In the rows, 128 means zero.
Both labels of each row:
[135  46 116 135 101 115 116 104 125 132  90  95  69 168 118 152  96 132
 130 160 175 135 182 178 159 135 221 252  76 112 161 158 136 101 135 124
 138 130 135 135 113 145 179 152 120 139 134 128 154 136 127 131]
J, q614
[147 115 109 125 113 130 159 128 125 144 115 115 108 120 150 112 112 142
 137 136 136 129 126 155 143 136 166  74 138 145 139 181 110 109 145 119
 108 111 130 131 159 145 154 123 113 130 148 118 151 153 120 118]
N, q527
[130 120 130 119 107 108 124 123 156 134 113 101  65 172 129 160 106 137
 140 148 107 153 178 174 131 104 227 227  82 116 150 174 117 137 130 130
 135 155 123 124 154 136 138 155 141 127 110 128 123 111 130 126]
J, q614
[133  50 135 159  93 109 136 128 154 112  89 113  62 193 111 145  59 130
 111 136 129 136 159 164 127 158 186 225  74 107 163 114 120  88 124 120
 109 159 133 122 118 119 179 135 125 178 138 125 101 125 125 137]
A, q527
[112 134 121 119 142 129 118 109 151 144 112 100  89 203 141 162 104 136
 163 136 114 153 155 153 123 109 234 230  85 107 118 153 140 128 119 116
 147 139 132 126 140 181 148 165 112 124 124 132 139 124 138 140]
J, Q475
[130 152 111 123 140 145  98 151 144 137 121  99  90 154 132 156 128 141
 145 144 139 134 148 146 159 123 252 247  80 131 119 167 132 118 137 122
 155 132 137 130 149 138 158 110 122 119 144 139 138 131 157 121]
M, Q475
[118 127 107 116 118 111 128 125 158 150 118  82 122 197 122 128  91 115
 124 145 112 142 155 131 135 117 252 140 112 107 132 200 152 128 131 154
 122 120 131 129 131 151 138 120 129 121 111 122 139 142 142 132]
A, Q475
[127 126 123 136 125 121 118 139 164 137 120 104  82 148 137 147 125 114
 152 129 130 175 181 159 130 137 222 233 107 102 139 186 128 120 122 138
 136 126 114 130 144 136 164 154 132 128 118 122 127 124 142 130]
J, q614
[124 106 146 137 106 127 108 138 156 132 127  99  80 159 122 168 113 188
 132 126 131 140 152 151 139 133 179 252  82 133 132 135 108 106 120 106
 139 163 112 120 139 134 132 146 123 145 132 123 143 118 149 140]
J, q501
[143  96 135 124 107 117 141 118 140 144  87  86  72 143  99 118  78 145
 146 136 142 156 132 171 149 137 220  82 127 123 156 220 128 119 150 121
 130 120 123 128 131 164 151 138 142 121 128 130 131 130 128 107]
N, q527
[123  89 138 129 124 146 129 108 148 130 100  98  95 163 128 174 108 133
 147 147 115 146 148 163 146 123 221 200  67 102 142 170  39 116 123 122
 145 150 126 129 143 137 150 144 120 138 131 133 153 124 135 124]
J, Q475
[137 132 120 114 117 113 144 114 145 155 123  97  98 158 124 146 121 107
 137 162 153 138 141 165 132 141 246 110 101 118 155 215 131 115 187 139
 166 132 114 164 148 151 157 134 118 125 129 131 115 129 132 143]
N, q614
[124 109 135 132 108 117 141 115 142 130 129  75  82 188 120 156 106 145
 142 198 125 147 177 177 138 118 206 225  59 145 163 167 144 127 136 127
 127 136 119 125 122 148 148 134 115 141 137 142 118 117 130 122]
J, q614
[146  61 116 146  84 101 140 129 143 105  91 106  87 164 119 146  97 105
 141 159 128 142 184 158 131 140 188 230  99 112 147 135 122 129 119 126
 114 131 137 145 123 127 203 139 138 144 143  89 157 118 108 138]
J, q527
[146  74 113 115 117 113 162  96 153 141  85  81  88 191 122 124  47 123
 130 145 109 138 199 166 117 136 147 105  30  84 132 152 128  98 121 111
 114 115 114 137 118 162 174 145 117 155 141 137 145 125  83 137]
A, q527
[138  93  97 138 122 112 117 173 135 143  86 113 115 162 141 118  98 127
 137 134 115 163 140 150 111 140 196 201 153 152 127 210 143 121 119 128
 129 105 116 146 137 171 153 129 108 120 115 129 129 135 136 129]
A, q527
[149 132 120 138 118 117 131 121 142 131 129  81  82 152 125 179 113 143
 137 148 110 158 181 100 128 130 252 252 100 120 147 192 133 117 130 117
 144 154 116 122 167 138 162 133 120 133 118 100 153 138 134 143]
A, Q475
[124 103  82 129 120 108 124 144 156 135 130 112 101 165 134 148 145 131
 139 126 123 141 163 149 130 130 252 252 123 111 139 228 140 112 122 120
 135 126 120 127 158 162 149 130 124 123 116 129 126 127 137 132]
J, Q475
[147 105 129 152 121 153 130 180 144 117 115 127  59 152 153 126 102 140
 143 135 142 141 177 151 138 135 164 225 136 109 148 181 128 139 134 119
 122 130 130 120 129 167 153 114 110 126 133 112 134 120 147 117]
J, q527
[144  94 121 128 121 121 113 161 134 133 130 105  54 158 112 134 105 136
 134 137 104 142 153 214 125 138 126 140 138 109 149 171 116 131 121 146
 119 154 112 142 136 152 134 137 139 135 128 111 168 113 127 128]
A, q527
[132 199 115 147 132 152 127 147 152 133 129 117 111 144 142 135 169 125
 131 128 116 168 190 147 119 134 225 252 162 119 145 232 134 163 128 117
 141 140 127 113 147 159 131 122 104  92  77 126 122 105 185 150]
J, q614
[137 145 120 146 129 138 136 142 161 146 113 103 111 152 131 133 101 135
 138 144 137 148 157 155 123 143 252 252 118 105 156 233 141 124 127 131
 135 125 136 132 169 158 185 125 138 112  64 125 140 134 135 132]
A, q614
[151   5 127 138  71  93 141  95 156 107  64 103  46 169  97 119  77 148
 168 151 129 127 173 185 150 152 142 175  92  98 201  78 127  92 130 120
 106 136 123 131 111 113 184 164 133 167 192 108 138 137 110 133]
J, q527
[135  85 128 153  86 103 126 164 132 164 102 112  71 192 126 141 105 138
 150 137 156 150 170 181 135 145 122 227 121 110 160 170 131  91 134 119
 115 119 112 129 141 142 151 141 135 116 154 140 131 129 133 120]
J, q527
[138 127 128 125 113  97 125 134 140 152 123  84  77 183 124 164 120 144
 144 131 119 156 164 159 117 106 252 214  96 112 141 195 131 121 107 118
 135 147 123 136 142 148 124 141 137 151  54 126 140 126 134 121]
J, Q475
[111 222  73 151 156 148 103 207 119 184 150 116 145 168 148 119 147 118
 131 131 109 148 146 131 106 124 176 252 177 100 111 252 148 147 109 122
 140 116 135 128 146 193 161 104 134  75  98 105 144 101 148 132]
A, q614
[153  52 116 127  96 117 154 110 147 110  58 109  80 163 114 146  56 134
 144 149 123 154 169 170 130 143 133 170  98  88 160 107 139  95  95 122
 101 130 121 122 126 146 198 157 109 157 123 102 142 136 126 136]
A, q527
[123  68 161 145 129 134 127 130 166 140 143 108 115 170 149 132 106 143
 131 146 119 144 165 180 134 135 185 238  94 110 156 138 137 111 138 136
 133 136 119 136 127 150 162 158 143 147 132 119 145 121 135 126]
J, q614
[139 101 108 147 141 114 136 141 163 143 136  99  86 165 127 122  89 138
 132 148 119 154 151 161 129 141 246 252 105  93 140 195 150 113 114 114
 145 131 117 123 141 146 182 138 119 127 124 129 146 116 135 124]
J, q614
[123  95 136 122 129 112 119 118 167 127 120 100 131 193 121 145 102 136
 141 146 114 156 222 173 149 134 140 252  77 144 168  98 149 129 124 128
 119 150 106 120 135 152 165 148 129 147 134 121 122 121 137 127]
A, q614
[133 108 131 136 130 135 127 131 148 131 126  97  64 148 124 156 133 117
 143 145 123 160 195 172 136 126 177 252  75 127 134 162 122 119 145 114
 140 160 112 129 151 153 170 135 128 136 122 125 151 100 131 135]
J, Q475
[103 136 133 123 122 112 118 140 148 131 128  83 113 205 134 132  94 133
 160 148  54 159 179 171 138  86 202 220 101 121 119 149 149 136 126 125
 124 126 118 121 133 171 119 122 132 130 107 124 111 113 155 135]
A, q614
[138  80 116 140 121 113 120 131 143 109  95  97  76 195 119 179  90 126
 146 147 126 143 135 171 140 136 195 205 112 103 151 149 137 124 107 116
 115 137 122  96 136 153 165 141 145 132 134 134 132 127 126 127]
J, q527
[157 101 131 132 117 127 127 152 141 137 103 110 101 149 133 133 117 137
 143 142 152 145 123 139 126 135 139 103 136 106 128 180 121 108 139 128
 121 138 132 137 131 157 160 134 103 126 139 123 137 132 129 129]
N, q527
[129 147 125 126 123 120 119  99 132 129 150 118  80 171 136 151 120 138
 128 139 100 166 170 158 149 120 252 252  73 133 143 194 141 103 130 131
 155 158 132 133 141 165 148 130 120 148 115 116 147 114 148 137]
J, Q475

Two labels a row:
[140 122 127 129 122 136 131 120 143 145 134 136 135 126 131 109 126 114
 130 130 122 137 125 125 120 154 139 127 126 123 127 132 127 129 118 119
 130 116 111 136 121 147 106 131 145 140 132 117 142 141 120 125]
<3>, S
[118 122 140 149 144 137 141 104 129 108 154 105 153 112 151 159 107 153
 116 147 120 106 138 125 120  97 101 138 113 151  99 126 107 114 134 139
 125 133 139 114 142 127 132 144  79 116 139 147 108 121 102 131]
<11>, F
[134 147 129 126 121 127 122 126 130 162 124 136 131 130 128 111 123 120
 125 106 109 133 120 115 119 156 157 127 144 108 139 129 132 118 125 131
 120 114 111 142 119 132 110 118 167 146 124 124 154 156 129 134]
<3>, G
[177 112 125 137 146 137 142 121 135 150 106 124 117 130 127 119 115 120
 113 126 111 102 129 124 116 132 141 128 127 144 112 145 114 119 103 120
 127 116 134 118 134 109  93 138 102 165 131 105 147 162  98 163]
<3>, S
[158 125 117 132 121 124 136 128 132 146 122 135 134 131 139 130 112 131
 130 118 120 125 134 136 111 136 142 121 116 115 115 128 111 120 103 109
 137 124 119 128 147 126 111 119 126 126 128 118 136 145 115 131]
<3>, F
[149 121 131 126 130 117 117 121 144 152 120 134 131 137 142 123 116 129
 126 118 118 138 118 124 118 144 144 125 122 124 126 122 126 122 101 118
 129 125 109 141 125 128 114 129 143 142 131 119 138 161 110 124]
<3>, G
[123 119 133 147 146 117 144 113 146 157 133 115 122 137 112 116 131 135
 117 117 131 122 126 122 132 122 114 136 138 135 100 128 137 127 136 147
 130 135 133 125 127 124 132 125 146 127 125 147 142 155 129 139]
<12>, S
[113 120 133 132 124 143 124 121 115 150 145 127 122 106 117 128 134 122
 114 139 112 128 112 112 134 147 142 136 126 149 159 128 130 152 133 124
 123 113 115 152 118 140 114 139 108 164 130 122 140 138 116 144]
<3>, S
[136 128 131 134 142 134 139 132 133 129 118 124 112 130 118 103 119 134
 131 125 133 119 126 129 122 124 133 136 129 122 113 131 130 127 129 140
 129 134 142 117 110 122 127 123 132 119 131 116 129 142 136 128]
<12>, S
[142 123 115 129 147 128 118 150 123 168 107 116 105 127 131 159 120 136
 111 126 102 120 124 119 140 121 146 127 136 134 148 141 117 145 119  89
 109 120 118 127 132  97 134 138 102 148 133  99 134 151 104 157]
<11>, S
[138 117 133 124 116 114 133 120 126 127 126 130 144 121 140 117 123 131
 133 127 122 136 130 126 133 132 147 116 121 121 133 131 116 118 117 123
 136 122 130 117 127 115 112 137 137 127 110 135 134 127 117 108]
<3>, F
[151 117 131 134 125 131 136 119 133 134 139 134 136 130 130 127 107 124
 124 132 124 129 128 140 141 130 138 123 112 126  99 126 115 106 117 113
 134 123 124 131 129 143  99 137 120 145 138 121 138 120 123 114]
<3>, F
[153 123 121 142 140 150 136 127 130 135 127 115 117 114 128 118 120 107
 126 127 116 113 118 119 119 142 140 132 131 149 122 136 115 132 112 120
 121 120 119 132 131 138 100 139 105 154 126 122 138 152 108 149]
<3>, S
[131 125 121 133 142 126 133 138 125 106 120 131 115 146 122 129 124 123
 135 119 138 128 131 141 135 116 132 124 129 118 102 128 121 117 115 128
 122 144 148 118 123 134 136 122 131 115 130 133 128 120 131 124]
<12>, F
[144 120 134 150 135 116 132 126 128 141 128 131 142 129 121 127 107 128
 127 129 136 132 138 133 133 124 138 121 125 129  89 134 116 109 105 109
 139 124 125 136 137 135 110 123 113 147 131 127 136 126 129 115]
<3>, F
[138 120 129 139 134 133 130 125 118 129 147 133 138 131 131 122 131 135
 127 130 124 132 130 129 119 135 137 126 133 126 118 130 116 118 115 118
 137 121 121 135 139 140 114 128 132 142 129 129 136 134 125 121]
<3>, F
[125 139 124 143 153 142 132 123 130 144 109 113  95 136 124 128 140 133
 122 128 120 119 136 112 119 139 131 140 136 135 131 131 148 151 124 132
 118 122 130 118 120 103 134 124 129 142 115 110 142 153 126 162]
<12>, S
[158 123 132 137 136 134 131 126 143 132 117 124 126 121 120 101 123 122
 124 116 119 121 126 109 117 144 139 125 132 140 130 133 133 128 123 137
 136 114 115 142 120 119  96 139 144 150 119 125 142 159 116 146]
<3>, S
[152 123 130 140 131 139 135 125 131 141 130 136 140 127 131 133 116 115
 131 141 121 128 127 128  60 134 135 121 120 130 109 135 111 121 108 117
 133 112 115 145 137 137 100 137 118 157 131 124 136 140 115 124]
<3>, F
[128 101 131 129 135 130 134 112 136 134 124 127 130 121 142 139 114 138
 117 128 115 126 120 132 141 126 142 119 132 144 118 113 113 137 117 105
 122 120 119 122 127 133 120 146  97 131 127 128 146 138 106 131]
<3>, S
[130 130 127 128 131 117 143 125 135 148 124 116 137 139 158 151 110 141
 124 119 122 131 135 125 138 111 136 139 135 101 123 150 110 100 120 127
 109 138 123 126 130 116 144 119 137 135 132 123 127 130 131 118]
<11>, F
[130 119 122 127 124 146 135 125 119 141 135 138 129 120 127 126 128 120
 122 142 116 125 121 124 123 141 142 131 128 137 148 135 122 138 110 115
 116 114 121 142 131 141 114 134 121 141 132 119 131 143 116 142]
<3>, S
[156 124 126 143 140 136 145 126 127 132 130 135 129 134 144 126 116 124
 136 125 137 118 144 138 117 131 126 131 124 125 102 129 109 115 115 118
 142 119 132 128 141 139 100 138 123 130 125 125 130 130 123 123]
<3>, F
[143 106 125 136 135 134 146 154 105 146 125 131 108 137 122 130 107 123
 117 126 123 122 129 148 145 123 140 121 133 126 106 127 110 127 111  99
 144 125 118 128 133 142 116 132  91 132 135 126 139 136 114 135]
<3>, S
[130 120 130 126 112 141 125 126 138 125 142 149 142 118 124  99 134 105
 144 129 114 130 119 120 105 148 135 133 132 132 128 129 117 129 127 144
 125 115 118 145 121 149 108 123 156 140 121 124 144 147 129 126]
<3>, C
[151 125 121 134 139 131 131 133 126 142 129 149 131 132 133 129 126 121
 135 131 125 128 131 135 122 130 135 124 120 121 102 136 119 122 109 112
 127 114 122 135 128 140 111 137 120 141 133 103 134 118 123 121]
<3>, F
[127 124 137 137 129 133 123 122 135 160 130 124 138 124 132 140 112 128
 119 131 115 128 129 112 129 139 138 136 133 122 118 121 116 123 125 118
 131 114 114 141 128 134 119 131 127 141 134 124 139 144 116 156]
<3>, G
[136 130 130 119 124 148 123 148 128 143 135 139 110 123 124 111 144 106
 133 140 127 121 126 138 114 145 143 124 114 126 133 153 142 147 123 119
 124 115 122 138 139 148 109 131 132 152 123  88 127 132 125 122]
<3>, S
[111 126 126 142 149 132 122 113 134 134 129 118 111 136 107 129 125 136
 120 130 127 129 127 130 146 124 122 129 110 140 110 125 135 148 131 125
 123 119 139 130 120 130 134 158 104 129 129 136 134 127 122 139]
<12>, G
[154 120 128 130 121 132 138 123 134 114 131 131 157 124 151 130 116 114
 138 113 120 121 136 132 105 126 118 128 130 119 112 140 103 102 120 130
 131 128 125 126 140 127 114 120 143 139 129 134 116 138 125 119]
<3>, F
[171 114 123 127 127 135 139 134 103 122 124 134 135 123 127  94 129 108
 145 129 125 106 132 132  95 151 146 132 135 119 131 163 117 108 120 127
 128 121 126 131 133 132  90 117 133 149 126 110 140 160 124 140]
<3>, S
[151 121 129 138 118 137 140 128 113 128 124 140 120 128 125 110 126 120
 131 112 137 123 128 130 106 149 142 113 142 147 118 142 119 124 121 112
 135 129 131 133 127 138 108 128 117 133 130 124 133 141 130 128]
<3>, F
[137 121 128 150 123 118 131 107 142 151 115 118 136 135 133 122 115 124
 126 109 115 133 122 118 122 133 141 114 126 129 132 109 125 124 124 131
 129 117 117 124 118 119 131 129 151 150 119 144 141 147 118 134]
<3>, S
[145 123 114 123 131 139 132 127 131 134 129 125 124 117 135 121 132 113
 120 128 114 116 126 133 129 139 135 129 117 131 145 136 126 130 123 112
 125 116 120 126 123 141 105 136 108 143 122 113 132 132 111 142]
<3>, S
[157 110 131 146 137 131 136 122 136 137 124 129 138 118 136 142 107 133
 124 134 141 129 133 129 126 130 137 119 125 150  97 120 119 116  99 113
 141 113 123 143 142 132 100 140 106 169 137 111 139 135 112 129]
<3>, S
[155 121 131 136 127 129 136 120 135 128 129 126 154 125 132 121 115 131
 120 127 127 123 129 135 116 127 130 116 133 130 110 125 109 113 100 115
 139 114 117 126 137 138 111 130 124 138 128 134 133 127 131 119]
<3>, F
[158 120 128 129 122 134 141 129 130 137 130 137 140 129 137 126 118 115
 144 124 126 124 133 133  91 130 141 125 128 121 129 135 103 104 112 124
 131 125 123 148 133 132 106 118 141 132 125 117 133 139 114 116]
<3>, S
[145 139 122 156 163 138 129 111 146 139  66 112  99 144 107 112 128 132
 118 131 122 111 122 102 103 149 137 135 145 141 120  86 161 145 136 152
 124 124 126 127 118 102 111 119 149 153 116 122 141 156 127 167]
<12>, S
[139 115 122 133 121 121 141 119 131 123 123 130 149 136 145 131 122 122
 130 124 122 123 129 128 127 124 134 121 121 132 112 115 110 121 119 119
 129 125 123 127 132 137 117 138 129 126 129 145 133 126 121 111]
<3>, F
[147 122 125 124 127 115 134 127 127 156 118 124 123 133 137 152 108 128
 121 120 117 126 129 130 137 126 139 123 122 109 103 112 106 101 117  96
 122 127 119 124 136 123 128 135 115 141 138 112 142 134 113 119]
<11>, S
[145 113 125 126 127 140 131 134 121 145 132 134 109 123 138 128 122 117
 123 137 116 133 133 134 131 130 142 127 129 137 124 140 108 124 113  98
 128 125 125 133 129 138 119 139 116 137 128 105 136 137 108 136]
<3>, S
[145 123 127 128 131 140 134 126 135 130 135 106 133 124 132 137 120 132
 126 139 126 126 136 136 132 116 119 118 119 124 122 133 112 120 118 121
 131 132 128 117 135 127 116 130 111 134 136 116 125 132 114 125]
<3>, F
[132 131 132 120 128 123 129 142 120 147 126 126 121 119 137 150 124 133
 124 123 114 122 132 144 144 114 135 130 126 116 124 147 110 126 121 115
 119 137 128 116 135 125 139 135 109 122 138 116 125 120 118 127]
<11>, F
[146 121 131 129 136 133 120 126 128 160 117 140 117 130 128 126 124 118
 123 121 120 137 115 135 135 145 139 115 114 128 132 119 126 132 105 104
 125 113 107 139 120 143 114 145 121 161 117 107 134 131 110 136]
<3>, S
[144 124 129 128 124 120 136 117 137 124 123 134 147 130 143 121 118 125
 128 132 136 139 129 139 131 124 141 117 121 101 113 123 104 119 100 113
 128 149 124 130 131 135 117 138 135 132 131 124 127 130 119 109]
<3>, F
[143 123 131 131 110 121 136 130 131 152 115 148 143 133 137 129  83  93
 119 108 121 128 130 138 124 134 146 109 124  98 118 131 104 110 108 109
 123 120 121 134 125 137 123 127 147 132 133 118 134 139 119 112]
<3>, F
[115 125 126 137 160 141 130 133 130 146 129 121  92 139 112 123 129 119
  85 128 122 121 118 119 149 132 125 132 129 150 138 121 147 161 136 128
 113 118 132 130 121 126 141 140 107 121 123 124 141 132 119 143]
<12>, S
[134 127 135 134 131 130 120 126 133 128 133 125 134 126 125 126 117 131
 131 127 115 123 129 121 116 122 133 142 137 119 125 132 118 117 131 137
 123 124 127 136 128 133 113 122 146 151 119 133 137 145 131 131]
<3>, C
[130 120 129 146 132 125 135 122 133 151 125 128 127 132 126 143 113 123
 137 106 118 123 122  87 134 130 142 125 127 120  87 110 109 119 113 122
 130 117 134 136 128 140 127 135 107 141 142 129 138 133 127 124]
<3>, F
[142 131 127 126 104 128 131 126 125 125 127 135 157 127 137 117 122 115
 129 128 125 130 139 131 110 157 138 124 139 102 135 129 107 102 128 140
 129 128 133 129 127 127 124 109 164 125 126 134 128 134 133 114]
<3>, S
[162 130 130 129 145 134 134 123 128 142 105 122 128 134 114 136 119 134
 125 133 119 114 131 123 112 134 181  99 130 138 115 136 129 122 117 115
 132 121 136 133 134 119 105 129 115 154 124 114 137 154 105 135]
<3>, S
[108 125 135 137 129 112 119 120 128 118  90 130 115 149 121 154 116 137
 125 123 138 133 124 138 155 114 134 128 119 128 106 110 131 129 121 125
 145 130 129 128 123 121 139 136 114 121 139 133 128 114 119 109]
<12>, S

Two labels a row:
[132 124 140 139 117 103 138 104 120 128 133 128 128 126 129 133 135 129
 128 126 124 129 128 120 119 123 101 125 118 144 172 136 140 124 122 120
 130 134 136 139 135 127 127 130 133 135 161 122 124 133 116 121]
q821, Q
[128 130 134 125 124 101 135  99 116 131 135 129 131 124 121 131 139 133
 121 126 121 126 131 124 128 123  76 125 122 135 168 133 139  95 112 124
 137 129 136 131 134 133 129 129 133 111 159 121 127 138 114 119]
q958, Q
[139 131 137  97 105 100 130  98 111 127 143 127 127 131 116 121 126 141
 122 123 123 145 134 122 122 115  66 135 119 137 163 132 131 129 106 130
 122 131 140 128 133 126 133 132 129 116 181 128 132 140 100 126]
q958, K
[127 132 132 102 122 126 131 121 121 131 124 126 128 131 127 129 133 136
 135 139 132 128 129 131 138 130 110 135 125 126 122 124 144 119 119 125
 141 129 122 132 131 126 125 127 123 119 132 133 134 133 124 125]
q821, K
[141 132 134 120 118 100 129 100 117 120 135 125 129 126 127 117 130 138
 137 124 132 135 136 126 112 132  93 131 128 135 167 132 119 107 119 123
 129 127 132 123 128 127 129 136 117 119 151 119 128 132 117 123]
q958, K
[138 127 123  79 114 110 130  97 114 130 132 128 127 119 127 134 141 143
 136 136 137 123 127 114 131 125  85 127 119 134 154 141 135 130 121 130
 153 129 129 135 134 117 136 128 114 112 153 124 132 138 111 123]
q958, K
[127 127 125 100 117 103 133  93 122 131 140 125 131 130 129 125 138 134
 135 127 128 122 130 109 128 131  75 120 120 143 183 134 133 132 119 139
 143 132 134 134 127 120 138 139 116 112 163 124 126 127 109 122]
q821, Q
